Each row has a name. Each question is about the rows just above it.

(44): [151 165 134 132 132 160 114 142 158 172 176 128 153  71 162  98 125  87
 171 157 145 133 171  79 144  92 132  63 119 109 129  66 131  87 147 137
 120 148 133 174 131 118 146 135 110 132  63  69  48  99  96  88 164 157
 115 150]
(73): [115 102 102 121 142  88 134 162 105  53 108 176 106 160  89 143 134 186
 111 108 120 105 105 172  95 157 143 196 136 140 134 159 128 155 122 135
 127 111 112 113 127 141 105 121 146 143 198 176 210 177 209 135 132  94
 144 117]
(119): [162 146 130  86 134 134 109 151 162 146  86 124 156  93 153 124 110 107
 171 134 130 134 159  95 146 105 151  96 143 111 147  87 146  83 160 118
 109 146 146 148 109 119 148 125  86 158  88  86  80 108 126 121 138 148
 128 132]
(81): [115 102 102 121 143  88 134 163 105  53 109  85  99 160  89 143 135  87
 111 108 120 150 105 172  95 157 123 196 135 140 134 158 128 155 122 135
 126 111 112 114 128 141 105 121 146 141 198 176 210 177 210 135 133  94
 144 117]
(95): [142 155 152 135 114 167 121  97 151 201 149 168 156  93 166 111 122  71
 147 149 137 108 152  83 160  97 133  59  83 115 123  95 128 100 135 122
 128 145 143 145 130 116 152 134 110 116 152  79  46  80  50 118 127 162
 113 139]
(54): [162 146 130 144 149 135 110 151 162 147 180 124 156  92 153 123 111 106
 171 134 131 134 159  94 146 104 151  95 142 111 146  87 146  83 160 118
 109 146 146 149 110 119 148 125 110 157  88  85  79 107 125 120 139 149
 128 133]
(73) without one entry, shuffled: [121 196 132 143 127 135 144 102 160 134  88 106 176  89 155 105  94 136
 121 112 134 108  53 117 162 209 140 115 141 111 159 210 186 143 198 142
 108  95 120 146 172 105 143 111 102 127 113 105 134 135 176 157 122 105
 128]. Gone: => [177]
How many times does (73) hold [105]? => 4
Shuffled (119) with one entry gone: [108 128 146 162 134 124  86  86 118 119 109 130 146 158 126 160 111 134
 171 105 151 134 156 148 107 130 121  87 148 132 153  88 146  95  96 146
 134 109  86 125 159  93 148 143 146 162 124  86  83 147 109  80 151 146
 110], missing => [138]
How many times does (95) hold [152]? => 4
Count of [86] in (119): => 4
Which entry of (119) is missing from [162 146  88 162 124 110 125 148  86 118 132  83 158  95 148 107 151  86
 146  86 147 148 146  96 109 109 111 171 146 124 151 108 128 121 134 160
 109  93 105 126 134 130 146 138  80 134  86 143 153  87 130 146 134 119
 159]? => [156]
Times [110] occurs in (119): => 1

(51): [186 131 133 130]
(69): [138 133 101 131]
(43): [137 143  50 123]
(161): [133 129  92 128]
(3): [109 134 113 131]
(141): [150 136 111 125]
(159): [131 132 132 132]
(59): [147 132 142 127]
(80): [126 120 120 132]
(33): [128 132 129 117]
Count of [129] in (33): => 1
Count of [132] in (159): => 3
Which entry of (43) is missing from [123 143 137]? => [50]

(122): [153 146 142 143 115 119 115 129 142 154 146 143 100 165 124 148 123 122
 127 135 108  75 137 129 153 130 108 137 160 154 110  95 146 153 147 154
  96 155 169 126 120  90 106]
(56): [116 119 128 127 150 116 111 150 161 141 143 178 123 148 124 179 131 181
 148 130 139 138 132 158 170 123 189 120 144 149 139 141 133 171 108 144
 168 117 145 131 102 131  71]
(14): [118 154 112 191 136 139 135 127 129 107 112 118  93 100 135 148 107 101
 135 112 133 143 118 113 137 108 110 121 167 139 128 129 188 131 105 135
 133 140 125 123 131 169 149]
(7): [125 155 122 159 160 135 150 106 125 104 140 144 131 114 116  91 128  91
 148 168 145 121 126 146 106 140 145 128 128 137 125 153 131 152 108 132
 137 125 175  86 152 134 155]
(128): [131 155 122 159 160 135 150 106 121 104 140 144 131 114 116  91  97  91
 148 168 145 121 126 146 167 140 145 128 128 137 125 153 131 152 108 132
 137 114 175  86 152 134 155]
(56) without one entry, shuffled: [148 148 150 149 139 179 131 161  71 139 123 123 131 133 116 130 144 181
 117 144 189 127 102 138 124 111 170 145 158 171 108 178 119 143 131 141
 120 168 141 128 116 150]. Gone: => [132]
How many times does (7) hold [105]? => 0
How many times does (7) hold [116]? => 1
Count of [128] in (7): => 3
Which entry of (122) is missing from [ 90 165 153 127 129 115  95 108 146  96 137 143 126 148 120 115 137 146
 106  75 142 169 123 119 130 153 154 142 146 108 129 153 154 135 122 154
 155 124 160 100 110 143]? => [147]

(70): [130 117 165 105 114 139  86 143 137 131 134 109 106 123 100 155  96 155
 121 118 153 167 140 141 100 154 116 114 116 164 125 128 136  99 153 140
 158 129 132  82 105 130 124 140 117 142 127 101 106 146  72 159 103 162
 161 142 133  84 129 115 127]
(107): [135 121 158 116 101 131  97 145 141 137 127 122 112 127 101 146 104 146
 121 123 145 154 134 138 149 130 115 115 110 158 122 135 129 107 140 126
 147 123 123 105 119 130 131 129 131 128 131 104 115 153  85 149 133 148
 150 142 128  94 119 127 126]
(93): [134 123 169 105 122 133  93 140 140 121 130 122 108 122 104 148 100 157
 120 120 148 165 138 136 114 154 123 115 118 162 129 128 137 104 152 138
 161 128 134  69 109 123 130 143 115 139 135  90  99 149  68 154  98 177
 157 143 129  86 129 126 121]
(116): [126 124 158 107 113 140 104 146 134 127 130 114 107 122 110 150  91 146
 134 116 156 162 146 138 128 159 122 117 111 149 126 132 146 110 152 146
 157 124 140  77 109 118 129 133 122 132 129 100 113 149  79 158 104 162
 168 140 135  84 131 126 132]
(99): [130 130 164  99 120 142  98 134 139 126 146 115  99 118 100 141  98 149
 128 112 155 162 142 142 112 151 124 114 115 147 127 135 143 115 160 149
 156 141 144  85 108 118 131 132 125 140 127 105  98 138  81 158 115 170
 167 142 131  99 130 125 129]
Shuffled (99) with one entry gone: [120 151 138 127  99 115 118  99 155 162 115 141 141 108 126 146 130 143
 124 112 100 149 105 125 115 144  81 156 140 128 115 129 142 149 147 142
 130 130 131 131 135 118 142 160 127 134 112 164 125  98 142 170 132  85
 167  99  98 158 139  98], missing => [114]
Shuffled (107) with one entry gone: [123 131 135 149 104 110 141 131 115 149 119 145 115 130 121 128 135 122
 134  94 127 158 146 121 112 123 119 138 153 122 145 129 131 133 154 127
 130 131 128 146 129 147 140 104 126 107 150  97 101 127  85 137 105 142
 101 126 115 116 123 158], missing => [148]
Which entry of (93) is missing from [165  99 139 130 140 157 123 136 130 120 148 126 104 115 123  98 138  68
 143 121  69 134 128 104 118 109 152 122 161  90 133 105 115  86  93 122
 140 129 129 143 169 157 148 128 120 177 123 129 108 100 138 149 134 122
 162 121 154 137 135 154]? => [114]

(8): [196 122 196 122 122 196 122 122 196 196]
(48): [173 172 146 172 172 172 172 172 146 146]
(94): [153 154 153 165 173 153 165 165 153 153]
How many times does (48) hold [172]? => 6
The row with [153 154 153 165 173 153 165 165 153 153] is => (94)
Which entry of (94) is missing from [165 153 153 153 153 153 165 173 165]? => [154]
Times [165] occurs in (94): => 3
Which row holds [173 172 146 172 172 172 172 172 146 146]? => (48)

